Below is a small trained network, with its code and all its weights. Each question gives an input and a class and asks what happens when units are switched off, that is, made to give their printed mean instead of their output.

import numpy as np


def w(rows, s, z=0):
    codes = np.array(rows[::2]) - 128.0
    scale = np.full(codes.shape[1], s)
    scale[-1] = z or s
    return codes * scale


def f(y):
    return np.maximum(y, 0)


def log_softmax(a):
    a = a - a.max(-1, keepdims=True)
    return a - np.log(np.exp(a).sum(-1, keepdims=True))


def net(x, mask):
    res = np.array(x, float).reshape(1, 7) / 4 @ E
    y = f(res @ A[0][:, :-1].T + A[0][:, -1])
    res = res + np.where(mask, y, B[0][:, -1]) @ B[0][:, :-1]
    return log_softmax(res[-1] @ U[:, :-1].T + U[:, -1])


A, B = {}, {}
E = w([
[43,17,79,82],'x0',
[251,48,75,154],'x1',
[125,133,124,133],'x2',
[130,132,130,123],'x3',
[147,255,20,49],'x4',
[130,129,127,129],'x5',
[126,128,126,131],'x6',
],0.0077)
A[0] = w([
[37,169,238,63,114],'N1',
[250,72,85,119,32],'N2',
[109,71,94,94,145],'N3',
[96,93,107,123,208],'N4',
[192,189,192,188,65],'N5',
[38,47,53,120,15],'N6',
[122,59,232,154,75],'N7',
[139,181,52,77,107],'N8',
[128,85,255,159,72],'N9',
[92,248,161,127,2],'N10',
[182,93,123,110,238],'N11',
[112,26,248,218,105],'N12',
[181,67,132,111,154],'N13',
],0.0097,0.0063)
B[0] = w([
[98,2,133,210,219],'N1',
[98,36,103,163,179],'N2',
[234,201,210,90,181],'N3',
[179,213,222,128,195],'N4',
[219,81,221,23,182],'N5',
[185,75,164,83,184],'N6',
[92,140,52,68,201],'N7',
[126,132,74,145,189],'N8',
[131,173,67,106,199],'N9',
[133,71,114,125,171],'N10',
[53,143,168,225,203],'N11',
[110,177,76,82,254],'N12',
[49,114,156,146,180],'N13',
],0.0084,0.01)
U = w([
[119,133,7,65,49],'0',
[197,91,227,62,53],'1',
[72,41,143,217,31],'2',
[97,161,173,164,253],'3',
[101,157,172,167,228],'4',
],0.013,0.0069)

Each question gives the input, the list of numbers given to net, and the class t.
The units are the neurons (one row each of A and B). Each row of codes is followed by its name. A weight is (code - 128) times the scale printed after its matrix; where a second scale follows, it is the last column's (A, B and U).
mask holds one flag per neuron, in row order. A switched-off neuron (its flag False) gives its mean, the last column of its row in B, instead of its output. The means were averaged over made-up inputs and are rounded, as every weight is.
A unit's drop is (log p(t) with every unit on - log p(t) with that unit switched off) / (log p(t) with every unit on - log p(t) with every unit switched off).
The circuit of an input: a set's keep is (log p(t) with only the set's units on - log p(t) with every unit switched off) / (log p(t) with every unit on - log p(t) with every unit switched off). Starting from the 12 units with the biggest drops (on a tie, the unit counted first), units are removed one at a time, each time the one whose removal leaves the highest keep (on an exact tie, the one counted first), for as long as the keep stays at least 0.8.
units of the circuit, in order: the units of the circuit, biggest drop first
most important unit: the unit with the biggest drop
k most important neurons: the k neurons with the biggest drops, biggest first
drop of u: that unit's drop, to one decimal
input [3,4,2,7,-1,-8,-8], class 3: 2 most important neurons => [N1, N5]
input [4,0,-3,-5,4,-4,-7], class 4: units of the circuit, in order => [N12, N7]
input [6,0,-3,-3,-7,-2,0], class 0: units of the circuit, in order => [N12]
input [-1,5,-8,1,-7,-4,4], class 0: 4 most important neurons => [N12, N7, N9, N1]
input [4,4,0,-8,0,-8,-6], class 3: units of the circuit, in order => [N1, N11, N4]
input [7,-2,0,-7,-3,-7,-2], class 1: units of the circuit, in order => [N6, N3]
input [-7,2,-2,7,4,4,3], class 1: 2 most important neurons => [N5, N12]
input [8,0,7,7,-7,8,-7], class 1: 2 most important neurons => [N6, N3]
input [-8,3,2,-4,7,1,-6], class 1: 3 most important neurons => [N5, N12, N7]
input [2,6,-7,-6,-5,2,-7], class 4: units of the circuit, in order => [N1, N11, N12]
input [8,6,0,4,7,5,7], class 1: 3 most important neurons => [N3, N6, N12]
input [6,8,-7,-8,5,-3,3], class 2: units of the circuit, in order => [N2, N11]
input [1,2,-4,-1,3,-4,6], class 4: units of the circuit, in order => [N12, N7, N1, N5]
input [4,5,6,1,-6,5,7], class 4: most important unit => N11
input [0,4,-7,8,5,-8,-3], class 3: 4 most important neurons => [N12, N7, N11, N1]
input [4,-4,0,-2,-4,-2,3], class 0: 3 most important neurons => [N12, N7, N11]
input [5,3,8,7,-5,-5,1], class 0: 3 most important neurons => [N12, N7, N5]
input [-6,-4,4,1,0,5,-5], class 1: 2 most important neurons => [N5, N11]
input [-6,0,-4,-3,-7,-4,7], class 0: drop of N7 => 0.2
input [-2,8,7,-8,-1,-4,7], class 2: units of the circuit, in order => [N2]
